Below is a small trained network, with its code and all its weights. Each question gives an input and a class and asks what happens when units are switched off, that is, made to give their printed mean instead of their output.

import numpy as np


def w(rows, s, z=0):
    codes = np.array(rows[::2]) - 128.0
    scale = np.full(codes.shape[1], s)
    scale[-1] = z or s
    return codes * scale


def f(y):
    return np.maximum(y, 0)


def log_softmax(a):
    a = a - a.max(-1, keepdims=True)
    return a - np.log(np.exp(a).sum(-1, keepdims=True))


def net(x, mask):
    res = np.array(x, float).reshape(1, 6) / 4 @ E
    y = f(res @ A[0][:, :-1].T + A[0][:, -1])
    res = res + np.where(mask, y, B[0][:, -1]) @ B[0][:, :-1]
    return log_softmax(res[-1] @ U[:, :-1].T + U[:, -1])


A, B = {}, {}
E = w([
[122,129,128,109,123,117,146],'x0',
[159,93,128,135,248,174,232],'x1',
[71,45,59,167,124,81,120],'x2',
[75,84,196,98,105,209,124],'x3',
[143,124,128,148,116,139,120],'x4',
[130,126,125,125,129,129,125],'x5',
],0.014)
A[0] = w([
[152,236,184,102,106,125,62,182],'neuron 0',
[92,102,154,136,107,98,136,137],'neuron 1',
[80,101,184,111,135,148,119,167],'neuron 2',
[69,103,96,168,83,108,101,153],'neuron 3',
[178,146,138,114,151,152,173,142],'neuron 4',
[68,95,169,116,119,193,120,157],'neuron 5',
[106,70,151,74,111,175,111,169],'neuron 6',
[91,136,156,85,120,220,152,126],'neuron 7',
[156,149,93,154,149,110,145,231],'neuron 8',
[113,169,139,112,70,132,99,163],'neuron 9',
[112,3,84,175,185,124,165,58],'neuron 10',
[144,142,194,141,172,147,159,142],'neuron 11',
[141,191,111,170,139,69,151,254],'neuron 12',
[143,133,60,150,107,86,102,203],'neuron 13',
[183,108,128,141,90,91,176,185],'neuron 14',
],0.014,0.0071)
B[0] = w([
[91,115,174,2,116,229,140,249],'neuron 0',
[87,64,144,180,114,114,80,161],'neuron 1',
[126,105,146,187,49,165,181,193],'neuron 2',
[76,61,93,135,106,7,100,212],'neuron 3',
[137,239,94,165,145,134,147,202],'neuron 4',
[129,129,146,198,17,155,140,212],'neuron 5',
[102,20,110,219,5,153,120,202],'neuron 6',
[178,93,159,210,121,125,181,217],'neuron 7',
[133,152,119,73,238,146,123,205],'neuron 8',
[64,66,143,108,60,152,106,206],'neuron 9',
[24,96,234,39,86,194,174,230],'neuron 10',
[254,206,153,185,139,119,181,206],'neuron 11',
[134,133,120,62,209,131,42,227],'neuron 12',
[109,108,182,49,170,83,70,223],'neuron 13',
[130,121,169,94,201,142,139,173],'neuron 14',
],0.0081,0.017)
U = w([
[112,130,144,50,152,141,135,237],'0',
[115,106,155,113,88,153,159,158],'1',
[129,110,116,106,141,8,103,125],'2',
[101,91,92,174,90,68,113,27],'3',
[175,189,89,125,193,123,148,185],'4',
[197,149,137,179,111,113,175,3],'5',
],0.014,0.0022)

Each question gives the input, the list of numbers given to net, and the class t.
The units are the neurons (one row each of A and B). Each row of codes is followed by its name. A weight is (code - 128) times the scale printed after its matrix; where a second scale follows, it is the last column's (A, B and U).
mask holds one flag per neuron, in row order. A switched-off neuron (its flag False) gives its mean, the last column of its row in B, instead of its output. The means were averaged over made-up inputs and are rounded, as every weight is.
A unit's drop is (log p(t) with every unit on - log p(t) with that unit switched off) / (log p(t) with every unit on - log p(t) with every unit switched off).
The circuit of an input: a set's keep is (log p(t) with only the set's units on - log p(t) with every unit switched off) / (log p(t) with every unit on - log p(t) with every unit switched off). Starting from the 12 units with the biggest drops (on a tie, the unit counted first), units are removed one at a time, each time the one whose removal leaves the highest keep (on an exact tie, the one counted first), for as long as the keep stays at least 0.8.
circuit, biggest first: the units of the circuit, biggest drop first
unit that matters most: the unit with the biggest drop
k most important neurons: the k neurons with the biggest drops, biggest first
drop when u is switched off: that unit's drop, to one decimal
input [4,-8,2,1,8,6], class 3: unit that matters most : neuron 3
input [0,-5,2,-6,8,-8], class 2: 2 most important neurons : [neuron 3; neuron 10]
input [2,-6,6,0,-8,-8], class 2: circuit, biggest first : [neuron 13; neuron 3]
input [8,1,-8,-3,6,-7], class 4: 3 most important neurons : [neuron 10; neuron 4; neuron 11]
input [8,1,-7,-7,-8,0], class 4: 2 most important neurons : [neuron 10; neuron 4]
input [8,2,0,-6,1,-8], class 4: 3 most important neurons : [neuron 0; neuron 10; neuron 9]
input [-2,0,8,3,4,0], class 3: 2 most important neurons : [neuron 3; neuron 0]
input [-7,7,6,0,1,-6], class 0: 2 most important neurons : [neuron 10; neuron 6]
input [1,-8,1,6,-3,6], class 3: 3 most important neurons : [neuron 3; neuron 10; neuron 6]
input [-2,-1,7,-1,3,-7], class 2: 2 most important neurons : [neuron 3; neuron 0]
input [6,-2,1,-7,-4,-3], class 2: 2 most important neurons : [neuron 10; neuron 0]
input [5,1,0,-8,-6,0], class 4: 3 most important neurons : [neuron 10; neuron 0; neuron 3]
input [-6,6,5,-7,1,2], class 0: drop when neuron 10 is switched off : 0.6
input [0,4,-5,0,5,4], class 4: drop when neuron 6 is switched off : 0.1
input [0,0,-1,0,4,2], class 0: circuit, biggest first : [neuron 6]
input [1,2,3,-6,0,-3], class 0: drop when neuron 10 is switched off : 0.1
input [-4,-1,3,-6,-4,-3], class 2: drop when neuron 0 is switched off : 0.5
